Below are the code and all the weights of a small trained network. Each question names an input and a class and asks about switching units off, where a switched-off unit gives its printed mean instead of its output.

import numpy as np


def w(rows, s, z=0):
    codes = np.array(rows[::2]) - 128.0
    scale = np.full(codes.shape[1], s)
    scale[-1] = z or s
    return codes * scale


def f(y):
    return np.maximum(y, 0)


def log_softmax(a):
    a = a - a.max(-1, keepdims=True)
    return a - np.log(np.exp(a).sum(-1, keepdims=True))


def net(x, mask):
    res = np.array(x, float).reshape(1, 4) / 4 @ E
    y = f(res @ A[0][:, :-1].T + A[0][:, -1])
    res = res + np.where(mask, y, B[0][:, -1]) @ B[0][:, :-1]
    return log_softmax(res[-1] @ U[:, :-1].T + U[:, -1])


A, B = {}, {}
E = w([
[33,161,254,3],'x0',
[234,42,187,50],'x1',
[128,129,128,129],'x2',
[129,128,129,128],'x3',
],0.0065)
A[0] = w([
[223,39,188,48,115],'neuron 1',
[207,11,187,73,118],'neuron 2',
[231,94,3,243,162],'neuron 3',
[58,169,201,54,142],'neuron 4',
[49,221,96,158,83],'neuron 5',
[127,145,112,119,253],'neuron 6',
[72,214,117,157,89],'neuron 7',
],0.0062,0.0013)
B[0] = w([
[179,202,59,205,213],'neuron 1',
[201,221,46,253,208],'neuron 2',
[35,8,240,4,254],'neuron 3',
[63,40,242,20,224],'neuron 4',
[194,207,62,216,202],'neuron 5',
[126,100,146,106,155],'neuron 6',
[201,208,44,229,186],'neuron 7',
],0.0063,0.0064)
U = w([
[59,2,232,69,250],'0',
[210,254,2,188,6],'1',
],0.0092,0.0011)

Each question gives the input, the list of numbers given to net, and the class t.
The units are the neurons (one row each of A and B). Each row of codes is followed by its name. A weight is (code - 128) times the scale printed after its matrix; where a second scale follows, it is the last column's (A, B and U).
mask holds one flag per neuron, in row order. A switched-off neuron (its flag False) gives its mean, the last column of its row in B, instead of its output. The means were averaged over made-up inputs and are rounded, as every weight is.
A unit's drop is (log p(t) with every unit on - log p(t) with that unit switched off) / (log p(t) with every unit on - log p(t) with every unit switched off).
The circuit of an input: a set's keep is (log p(t) with only the set's units on - log p(t) with every unit switched off) / (log p(t) with every unit on - log p(t) with every unit switched off). Starting from all 7 units, units are removed one at a time, each time the one whose removal leaves the highest keep (on an exact tie, the one counted first), for as long as the keep stays at least 0.8.
circuit, biggest first: the units of the circuit, biggest drop first
k most important neurons: the k neurons with the biggest drops, biggest first
drop when u is switched off: that unit's drop, to one decimal
input [-7,-2,-2,5], class 0: circuit, biggest first : neuron 3
input [-2,5,1,-3], class 1: 3 most important neurons : neuron 2; neuron 4; neuron 1
input [-4,-4,8,7], class 0: 2 most important neurons : neuron 3; neuron 2
input [-4,-3,6,3], class 0: 3 most important neurons : neuron 3; neuron 2; neuron 1
input [-3,6,0,-4], class 1: 3 most important neurons : neuron 2; neuron 1; neuron 4
input [3,4,3,-2], class 1: 3 most important neurons : neuron 3; neuron 2; neuron 1
input [5,7,8,7], class 1: 3 most important neurons : neuron 2; neuron 1; neuron 3
input [0,2,1,-8], class 1: drop when neuron 4 is switched off : 0.5
input [-7,-6,8,7], class 0: drop when neuron 2 is switched off : 0.1
input [-5,2,-6,7], class 0: drop when neuron 5 is switched off : 0.0
input [0,4,-4,6], class 1: drop when neuron 3 is switched off : 0.1
input [-4,8,5,7], class 1: 2 most important neurons : neuron 2; neuron 1
